Below is a small trained network, with its code and all its weights. Each question gives an input and a class and asks what happens when units are switched off, that is, made to give their printed mean instead of their output.

import numpy as np


def w(rows, s, z=0):
    codes = np.array(rows[::2]) - 128.0
    scale = np.full(codes.shape[1], s)
    scale[-1] = z or s
    return codes * scale


def f(y):
    return y / 2 * (1 + np.tanh(0.7978845608 * (y + 0.044715 * y**3)))


def log_softmax(a):
    a = a - a.max(-1, keepdims=True)
    return a - np.log(np.exp(a).sum(-1, keepdims=True))


def net(x, mask):
    res = np.array(x, float).reshape(1, 5) / 4 @ E
    y = f(res @ A[0][:, :-1].T + A[0][:, -1])
    res = res + np.where(mask, y, B[0][:, -1]) @ B[0][:, :-1]
    return log_softmax(res[-1] @ U[:, :-1].T + U[:, -1])


A, B = {}, {}
E = w([
[138,252,150,164,201,113,199,121,91],'x0',
[173,177,242,147,80,173,110,99,198],'x1',
[189,95,181,29,181,101,117,1,79],'x2',
[135,122,144,76,201,246,92,218,99],'x3',
[157,38,165,171,229,92,184,167,198],'x4',
],0.0085)
A[0] = w([
[130,197,150,143,166,116,150,137,110,90],'n0',
[145,105,187,52,192,126,123,9,88,110],'n1',
[113,91,19,116,176,68,147,146,47,109],'n2',
[123,140,93,180,110,135,129,184,145,82],'n3',
[136,95,157,148,195,101,134,139,177,83],'n4',
[124,250,132,165,212,92,168,118,118,113],'n5',
[134,75,132,125,110,121,91,153,154,109],'n6',
[144,162,251,137,85,173,132,100,208,125],'n7',
[119,8,115,93,35,148,100,124,177,107],'n8',
[108,155,100,179,99,158,126,163,127,121],'n9',
[114,153,127,183,98,140,164,195,190,123],'n10',
[122,129,127,153,86,84,161,107,139,97],'n11',
[141,140,189,155,106,138,116,124,153,83],'n12',
[137,98,139,150,157,113,138,140,145,253],'n13',
[127,222,72,89,32,147,89,106,47,120],'n14',
[128,151,94,167,112,131,101,156,126,179],'n15',
[154,106,139,145,155,96,158,153,135,95],'n16',
[126,89,127,152,196,81,164,134,177,124],'n17',
[121,127,157,90,153,187,135,162,138,132],'n18',
[130,124,118,175,76,10,153,71,176,122],'n19',
[137,130,133,109,154,178,115,164,77,105],'n20',
[133,69,167,180,173,118,149,137,166,102],'n21',
[116,134,120,110,82,167,165,113,88,135],'n22',
[133,116,140,91,190,235,111,182,128,113],'n23',
],0.014,0.011)
B[0] = w([
[156,51,139,149,121,169,115,132,122,172],'n0',
[149,94,149,83,106,44,143,192,147,242],'n1',
[132,131,4,139,127,162,100,142,181,223],'n2',
[157,57,141,115,128,85,100,125,188,180],'n3',
[133,101,162,112,116,161,94,74,203,176],'n4',
[147,63,140,140,113,180,142,122,49,228],'n5',
[153,84,138,127,126,147,128,113,118,163],'n6',
[109,158,9,119,138,160,117,137,153,232],'n7',
[151,69,148,134,125,181,147,131,57,229],'n8',
[150,95,134,98,124,85,127,147,156,186],'n9',
[144,111,136,84,115,70,143,164,137,215],'n10',
[144,111,139,182,137,105,116,101,159,165],'n11',
[138,86,81,138,135,152,95,121,174,157],'n12',
[78,247,149,70,135,125,161,167,31,215],'n13',
[93,180,192,81,141,166,132,85,158,251],'n14',
[125,156,131,96,118,100,149,161,101,187],'n15',
[125,114,149,116,137,153,117,101,166,156],'n16',
[111,151,161,95,130,152,134,95,159,199],'n17',
[113,139,134,171,140,97,116,113,123,179],'n18',
[127,149,146,227,148,85,118,112,121,232],'n19',
[128,124,139,176,126,104,124,100,144,173],'n20',
[118,123,165,111,117,169,114,92,194,187],'n21',
[115,157,148,113,141,150,134,133,134,162],'n22',
[135,144,140,217,135,99,130,94,132,219],'n23',
],0.029,0.016)
U = w([
[99,153,182,82,137,162,123,93,186,189],'0',
[176,90,134,88,103,33,146,194,173,83],'1',
[141,144,135,248,165,68,120,104,138,100],'2',
[181,45,127,139,115,201,156,136,67,86],'3',
[131,130,4,127,142,156,85,157,177,92],'4',
[79,230,125,88,138,104,185,176,53,252],'5',
],0.011,0.0029)

Each question gives the input, the list of numbers given to net, and the class t.
The units are the neurons (one row each of A and B). Each row of codes is followed by its name. A weight is (code - 128) times the scale printed after its matrix; where a second scale follows, it is the last column's (A, B and U).
mask holds one flag per neuron, in row order. A switched-off neuron (its flag False) gives its mean, the last column of its row in B, instead of its output. The means were averaged over made-up inputs and are rounded, as every weight is.
A unit's drop is (log p(t) with every unit on - log p(t) with that unit switched off) / (log p(t) with every unit on - log p(t) with every unit switched off).
The circuit of an input: a set's keep is (log p(t) with only the set's units on - log p(t) with every unit switched off) / (log p(t) with every unit on - log p(t) with every unit switched off). Starting from the 12 units with the biggest drops (on a tie, the unit counted first), units are removed one at a time, each time the one whose removal leaves the highest keep (on an exact tie, the one counted first), for as long as the keep stays at least 0.8.
units of the circuit, in order: the units of the circuit, biggest drop first
k most important neurons: the k neurons with the biggest drops, biggest first
drop of u: that unit's drop, to one decimal
input [-2,-8,5,-8,-4], class 2: most important neuron => (n19)
input [8,-8,6,-3,8], class 0: 4 most important neurons => (n17, n4, n8, n7)
input [6,-6,4,5,-5], class 3: 3 most important neurons => (n5, n7, n19)
input [5,7,7,6,-5], class 1: 2 most important neurons => (n1, n2)
input [6,-3,-7,-7,6], class 1: 4 most important neurons => (n10, n14, n23, n3)
input [3,5,-2,-4,3], class 4: 2 most important neurons => (n7, n23)
input [2,5,6,-7,6], class 2: 4 most important neurons => (n19, n14, n11, n10)
input [8,2,-8,6,-6], class 1: 2 most important neurons => (n10, n9)
input [-6,-7,-7,-8,-6], class 2: 2 most important neurons => (n19, n1)
input [1,-6,8,-4,-7], class 1: 3 most important neurons => (n1, n13, n17)
input [-6,-8,0,6,2], class 4: drop of n5 => 0.8
input [6,-3,-4,0,-4], class 3: drop of n9 => 0.0
input [-8,8,-6,8,-3], class 2: drop of n5 => 0.8
input [-7,6,-6,-1,-4], class 3: units of the circuit, in order => (n8)
